Below is a small trained network, with its code and all its weights. Each question gives an input and a target symbol and asks what happens when units are switched off, that is, made to give their printed mean instead of their output.

import numpy as np


def w(rows, s, z=0):
    codes = np.array(rows[::2]) - 128.0
    scale = np.full(codes.shape[1], s)
    scale[-1] = z or s
    return codes * scale


def f(y):
    return y / 2 * (1 + np.tanh(0.7978845608 * (y + 0.044715 * y**3)))


def softmax(a):
    e = np.exp(a - a.max(-1, keepdims=True))
    return e / e.sum(-1, keepdims=True)


def log_softmax(a):
    a = a - a.max(-1, keepdims=True)
    return a - np.log(np.exp(a).sum(-1, keepdims=True))


def net(x, mask):
    ids = ['αδεζλμξστφψω'.index(c) for c in x.split()]
    T = len(ids)
    res = E[ids] + P[:T]
    u = 0
    for l in range(2):
        q, k, v = (res @ M[l].T for M in (Q, K, V))
        z = softmax(np.where(np.tri(T) > 0, q @ k.T / 4**0.5, -1e9)) @ v
        res = res + np.where(mask[u], z, O[l][:, -1]) @ O[l][:, :-1]
        u += 1
        y = f(res @ A[l][:, :-1].T + A[l][:, -1])
        res = res + np.where(mask[u : u + 8], y, B[l][:, -1]) @ B[l][:, :-1]
        u += 8
    return log_softmax(res[-1] @ U[:, :-1].T + U[:, -1])


Q, K, V, O, A, B = {}, {}, {}, {}, {}, {}
E = w([
[71,121,174,147,252,130,168,80,56],'α',
[169,82,98,103,97,94,142,196,89],'δ',
[192,154,143,104,69,83,127,122,63],'ε',
[71,143,121,199,125,155,163,165,221],'ζ',
[140,114,161,223,197,152,131,148,175],'λ',
[191,199,78,130,111,201,83,245,184],'μ',
[91,1,151,150,107,80,158,74,161],'ξ',
[154,197,95,190,164,137,163,165,12],'σ',
[95,147,113,191,80,120,168,49,97],'τ',
[87,117,73,73,65,170,119,143,176],'φ',
[195,206,131,248,95,144,122,111,143],'ψ',
[149,94,146,65,210,122,132,198,37],'ω',
],0.0081)
P = w([
[135,184,98,93,170,33,159,139,166],'0',
[181,79,140,188,96,224,162,103,81],'1',
[137,90,11,217,179,115,247,227,127],'2',
[153,91,156,181,100,204,103,119,75],'3',
[155,69,45,247,173,101,238,254,129],'4',
[123,92,176,186,90,182,74,141,65],'5',
[180,73,44,246,179,99,245,250,126],'6',
[90,100,204,177,79,192,45,169,52],'7',
[187,80,83,229,185,89,243,248,132],'8',
[108,97,165,179,105,182,89,109,48],'9',
],0.0069)
Q[0] = w([
[176,127,178,108,100,94,71,59,97],'L0H1',
[135,144,162,92,99,126,65,49,119],'L0H1',
[92,162,176,32,83,158,23,1,135],'L0H1',
[136,96,87,194,169,119,216,208,132],'L0H1',
],0.0087)
K[0] = w([
[158,164,86,80,179,77,161,130,169],'L0H1',
[195,134,46,81,185,99,220,101,184],'L0H1',
[219,121,32,104,172,132,255,68,180],'L0H1',
[60,129,223,149,79,140,28,156,87],'L0H1',
],0.0084)
V[0] = w([
[31,168,115,192,150,88,198,40,123],'L0H1',
[104,173,86,1,160,100,116,161,185],'L0H1',
[54,137,43,109,169,148,163,194,116],'L0H1',
[70,82,9,161,76,139,165,176,107],'L0H1',
],0.0064)
O[0] = w([
[128,206,241,138,81,34,192,67,130,104],'L0H1',
[6,158,87,15,144,165,151,143,159,3],'L0H1',
[62,155,206,113,123,241,196,163,110,128],'L0H1',
[186,80,215,128,61,233,254,166,110,187],'L0H1',
],0.0056,0.0046)
A[0] = w([
[175,82,134,178,74,132,106,78,110,17],'L0N1',
[139,148,65,141,143,34,112,104,160,254],'L0N2',
[153,128,136,130,184,145,123,162,150,218],'L0N3',
[95,113,133,109,71,98,145,123,150,205],'L0N4',
[87,164,161,133,128,103,149,101,225,119],'L0N5',
[130,108,93,126,66,215,83,118,119,22],'L0N6',
[106,104,147,131,137,143,128,88,90,226],'L0N7',
[82,175,82,2,134,130,105,181,162,55],'L0N8',
],0.0088,0.00097)
B[0] = w([
[72,158,141,91,145,201,139,153,146,252],'L0N1',
[160,132,42,140,138,31,68,114,131,160],'L0N2',
[131,109,81,186,130,119,156,130,125,177],'L0N3',
[154,114,153,83,107,125,137,117,154,120],'L0N4',
[133,141,187,115,119,71,48,85,194,115],'L0N5',
[145,192,196,153,69,118,130,84,138,168],'L0N6',
[106,105,173,118,144,154,127,112,105,151],'L0N7',
[102,96,29,100,155,255,218,150,135,131],'L0N8',
],0.0081,0.0049)
Q[1] = w([
[45,182,178,23,129,157,50,3,129],'L1H1',
[133,125,78,129,152,100,147,135,136],'L1H1',
[105,156,166,79,122,160,70,56,123],'L1H1',
[133,129,20,118,162,32,178,149,159],'L1H1',
],0.013)
K[1] = w([
[233,103,59,124,151,137,208,47,158],'L1H1',
[131,85,157,178,97,145,81,167,103],'L1H1',
[225,127,36,94,165,118,218,46,165],'L1H1',
[121,38,208,255,74,178,56,164,53],'L1H1',
],0.0092)
V[1] = w([
[123,7,124,121,159,126,127,162,182],'L1H1',
[197,167,102,188,132,125,110,202,130],'L1H1',
[169,95,124,83,127,101,139,147,50],'L1H1',
[157,124,124,95,45,110,115,131,179],'L1H1',
],0.013)
O[1] = w([
[122,55,188,161,80,71,59,187,147,174],'L1H1',
[134,145,172,63,225,187,110,195,151,131],'L1H1',
[3,191,96,185,116,141,100,170,79,141],'L1H1',
[150,11,61,146,101,168,182,198,72,4],'L1H1',
],0.011,0.0016)
A[1] = w([
[93,168,74,71,213,198,159,133,190,31],'L1N1',
[124,101,197,127,78,208,164,143,123,3],'L1N2',
[167,93,160,193,107,71,139,40,131,125],'L1N3',
[171,183,205,141,138,64,52,88,185,13],'L1N4',
[103,70,152,132,141,176,96,222,86,243],'L1N5',
[93,220,86,83,191,106,96,101,158,88],'L1N6',
[204,84,99,66,158,177,211,133,132,50],'L1N7',
[130,147,147,105,182,254,175,189,97,217],'L1N8',
],0.008,0.0034)
B[1] = w([
[170,142,89,67,99,150,82,166,1,190],'L1N1',
[146,130,61,156,225,110,80,162,92,182],'L1N2',
[159,219,96,79,130,84,116,177,104,201],'L1N3',
[69,27,75,40,181,92,191,68,56,175],'L1N4',
[76,194,94,105,170,148,133,104,177,239],'L1N5',
[105,44,234,214,106,162,112,124,71,175],'L1N6',
[112,135,145,164,85,156,25,41,143,205],'L1N7',
[103,89,149,74,23,49,163,140,189,252],'L1N8',
],0.008,0.012)
U = w([
[163,239,110,116,153,155,171,83,137,203],'α',
[77,164,156,191,150,148,37,142,138,180],'δ',
[78,142,98,100,117,136,243,185,180,195],'ε',
[185,117,134,155,148,175,46,98,89,78],'ζ',
[156,135,252,133,98,103,126,112,255,198],'λ',
[163,81,125,84,212,141,159,151,122,208],'μ',
[128,95,17,147,163,199,147,171,41,108],'ξ',
[141,112,202,121,96,162,190,169,90,152],'σ',
[98,51,113,176,60,151,174,81,145,107],'τ',
[160,138,136,142,93,53,117,179,131,53],'φ',
[125,153,88,71,111,146,93,133,135,3],'ψ',
[77,129,127,127,121,78,118,74,109,26],'ω',
],0.0074,0.0045)

Each question gives the input, a string of symbols that net reads in full, and the target symbol t.
The units are the heads (4 rows each of Q, K, V and O) and the neurons (one row each of A and B). Each row of codes is followed by its name. A weight is (code - 128) times the scale printed after its matrix; where a second scale follows, it is the last column's (O, A, B and U).
mask holds one flag per unit, layer by layer, with each layer's heads first. A switched-off unit (its flag False) gives its mean, the last column of its rows in O or B, instead of its output. The means were averaged over made-up inputs and are rounded, as every weight is.
A unit's drop is (log p(t) with every unit on - log p(t) with that unit switched off) / (log p(t) with every unit on - log p(t) with every unit switched off).
The circuit of an input: a set's keep is (log p(t) with only the set's units on - log p(t) with every unit switched off) / (log p(t) with every unit on - log p(t) with every unit switched off). Starting from the 12 units with the biggest drops (on a tie, the unit counted first), units are removed one at a time, each time the one whose removal leaves the highest keep (on an exact tie, the one counted first), for as long as the keep stays at least 0.8.
circuit, biggest first: the units of the circuit, biggest drop first
unit that matters most: the unit with the biggest drop
k most important neurons: the k neurons with the biggest drops, biggest first
top k neurons in layer l: the k neurons of layer l with the biggest drops, biggest first
input λ λ δ ψ ε ψ ξ ψ α μ, target λ: circuit, biggest first -> [L1H1; L1N8]
input ψ λ μ ξ δ ξ δ, target φ: circuit, biggest first -> [L1H1; L1N3; L0H1]
input δ φ ξ σ λ, target σ: 2 most important neurons -> [L1N1; L1N6]
input λ σ ω φ σ ζ α λ, target λ: 2 most important neurons -> [L1N8; L0N5]
input ε α δ φ ξ ψ, target ε: circuit, biggest first -> [L1H1; L1N8; L0N1]
input λ δ φ λ τ ξ ε, target φ: circuit, biggest first -> [L1H1; L1N3; L0H1]
input φ φ δ ψ σ μ λ λ λ λ, target φ: circuit, biggest first -> [L0H1; L0N8; L1H1; L1N3]
input ψ δ ψ δ σ ξ ω δ, target ψ: 3 most important neurons -> [L1N8; L1N7; L1N1]
input α δ λ λ ψ λ φ δ, target α: circuit, biggest first -> [L0H1; L1H1]
input ξ δ ψ ξ λ ξ φ ξ, target ξ: top 2 neurons in layer 1 -> [L1N2; L1N8]
input ζ ξ ξ ω, target ζ: circuit, biggest first -> [L0H1; L1H1; L1N7; L0N5]
input δ ξ ω ω, target δ: unit that matters most -> L0H1
input φ δ λ φ σ σ, target φ: circuit, biggest first -> [L0N8; L0H1; L1H1; L1N3]
input δ λ τ φ, target δ: circuit, biggest first -> [L0H1; L1H1; L0N8; L1N8]
input λ λ ψ δ δ ξ φ, target φ: circuit, biggest first -> [L1H1; L1N3; L0H1; L0N1]
input σ ψ λ δ α, target ε: circuit, biggest first -> [L1H1; L1N8; L1N7]
input ξ σ ε ω ε, target δ: circuit, biggest first -> [L1H1]
input σ δ δ λ δ σ λ μ δ λ, target σ: 3 most important neurons -> [L1N1; L1N8; L1N6]
input ζ ξ λ λ α λ μ φ ω, target τ: 2 most important neurons -> [L1N7; L0N6]
input ω ω λ ξ ε φ, target ω: circuit, biggest first -> [L1N4; L1H1; L0H1; L0N8]
input φ ξ φ λ α, target μ: most important neuron -> [L1N4]
input σ ψ ω λ ω λ τ ξ ω φ, target σ: 2 most important neurons -> [L1N6; L1N1]
input ε μ δ, target ψ: 4 most important neurons -> [L1N1; L1N7; L1N8; L0N6]
input ψ λ φ λ λ, target μ: circuit, biggest first -> [L1H1; L1N4; L0H1]
input σ ψ σ, target ζ: top 3 neurons in layer 1 -> [L1N7; L1N1; L1N6]
input δ φ ω ψ τ ψ λ σ, target δ: top 2 neurons in layer 0 -> [L0N8; L0N1]
input δ ω λ ω τ δ ε ε δ λ, target δ: most important neuron -> [L0N8]
input φ ψ σ λ ζ σ φ σ σ φ, target φ: 2 most important neurons -> [L0N8; L1N3]
input δ ξ ε ε ψ δ δ δ λ δ, target δ: top 3 neurons in layer 0 -> [L0N8; L0N1; L0N6]
input ε ξ φ α ε φ, target ε: top 2 neurons in layer 1 -> [L1N8; L1N7]
